Here is a tiny trained network, its code and every weight. The questions are about switching its units off for an input and a class, where a switched-off unit gives its printed mean instead of its output.

import numpy as np


def w(rows, s, z=0):
    codes = np.array(rows[::2]) - 128.0
    scale = np.full(codes.shape[1], s)
    scale[-1] = z or s
    return codes * scale


def f(y):
    return np.maximum(y, 0)


def log_softmax(a):
    a = a - a.max(-1, keepdims=True)
    return a - np.log(np.exp(a).sum(-1, keepdims=True))


def net(x, mask):
    res = np.array(x, float).reshape(1, 4) / 4 @ E
    y = f(res @ A[0][:, :-1].T + A[0][:, -1])
    res = res + np.where(mask, y, B[0][:, -1]) @ B[0][:, :-1]
    return log_softmax(res[-1] @ U[:, :-1].T + U[:, -1])


A, B = {}, {}
E = w([
[181,206,90,173,80,216,55,52,195,190,116],'x0',
[120,111,109,143,141,160,155,133,116,151,119],'x1',
[76,78,160,173,39,148,183,35,181,45,38],'x2',
[145,36,217,167,139,151,8,102,43,165,73],'x3',
],0.013)
A[0] = w([
[117,16,148,44,146,48,202,178,85,101,141,164],'n0',
[58,38,167,74,178,48,218,191,72,70,151,163],'n1',
[179,207,82,154,89,204,86,19,189,215,156,157],'n2',
[87,168,31,99,55,119,206,167,169,90,198,63],'n3',
[128,194,80,96,128,84,225,152,226,133,147,107],'n4',
[124,48,178,129,119,125,45,132,103,160,57,100],'n5',
[161,57,234,182,145,125,38,121,20,187,87,108],'n6',
[124,140,142,97,168,92,149,67,120,184,173,6],'n7',
[116,196,56,82,136,109,223,127,178,121,171,111],'n8',
[191,198,88,160,121,193,72,50,197,175,132,189],'n9',
[40,63,167,181,43,142,220,46,209,16,22,3],'n10',
[184,190,86,55,213,100,65,251,74,227,237,41],'n11',
],0.011,0.0061)
B[0] = w([
[114,211,79,201,80,25,68,188,208,138,117,208],'n0',
[96,236,75,190,28,76,95,225,205,151,59,224],'n1',
[116,215,100,165,53,104,67,227,225,108,72,236],'n2',
[105,69,173,66,174,139,77,78,145,148,85,204],'n3',
[59,80,197,38,199,105,79,19,143,171,121,207],'n4',
[86,41,170,88,187,117,106,93,137,196,106,183],'n5',
[72,29,179,59,198,116,76,69,96,200,61,210],'n6',
[147,104,114,153,143,151,119,132,108,127,121,136],'n7',
[87,45,154,63,212,122,59,57,137,182,89,207],'n8',
[118,178,91,195,65,91,76,221,185,161,82,224],'n9',
[206,122,197,205,107,215,179,103,43,16,245,253],'n10',
[253,64,151,216,70,229,202,94,41,44,218,239],'n11',
],0.011,0.033)
U = w([
[110,255,43,170,48,52,128,215,222,156,41,254],'0',
[74,20,159,9,232,103,119,15,116,220,53,152],'1',
[253,103,147,201,80,220,234,73,36,10,242,50],'2',
],0.011,0.0055)

Each question gives the input, the list of numbers given to net, and the class t.
The units are the neurons (one row each of A and B). Each row of codes is followed by its name. A weight is (code - 128) times the scale printed after its matrix; where a second scale follows, it is the last column's (A, B and U).
mask holds one flag per neuron, in row order. A switched-off neuron (its flag False) gives its mean, the last column of its row in B, instead of its output. The means were averaged over made-up inputs and are rounded, as every weight is.
A unit's drop is (log p(t) with every unit on - log p(t) with that unit switched off) / (log p(t) with every unit on - log p(t) with every unit switched off).
The circuit of an input: a set's keep is (log p(t) with only the set's units on - log p(t) with every unit switched off) / (log p(t) with every unit on - log p(t) with every unit switched off). Starting from all 12 units, units are removed one at a time, each time the one whose removal leaves the highest keep (on an exact tie, the one counted first), for as long as the keep stays at least 0.8.
units of the circuit, in order: the units of the circuit, biggest drop first
k most important neurons: the k neurons with the biggest drops, biggest first
drop of u: that unit's drop, to one decimal
input [4,-5,7,-5], class 2: units of the circuit, in order : (n10)
input [7,-6,7,-8], class 1: 3 most important neurons : (n4; n8; n3)
input [3,-7,-4,-3], class 2: 3 most important neurons : (n11; n1; n0)
input [6,-8,7,4], class 2: 3 most important neurons : (n10; n1; n0)
input [-2,-4,7,-8], class 1: 2 most important neurons : (n4; n8)
input [5,-1,6,4], class 2: 3 most important neurons : (n10; n1; n0)
input [-7,-4,-5,7], class 0: 3 most important neurons : (n1; n0; n4)
input [-8,4,0,7], class 0: 2 most important neurons : (n1; n0)
input [-1,0,6,-5], class 2: 2 most important neurons : (n10; n6)
input [-3,1,-2,4], class 1: 3 most important neurons : (n6; n2; n9)
input [-8,1,2,7], class 0: 2 most important neurons : (n1; n0)
input [-3,2,-4,1], class 2: 3 most important neurons : (n11; n2; n9)
input [2,2,-4,4], class 1: 2 most important neurons : (n10; n6)
input [-8,-7,5,7], class 0: units of the circuit, in order : (n1)
input [5,5,-8,3], class 2: drop of n6 : 0.0
input [-6,1,-8,1], class 2: drop of n11 : 7.9
input [4,8,0,6], class 1: drop of n6 : 2.4
input [1,2,8,-4], class 2: drop of n10 : 2.5
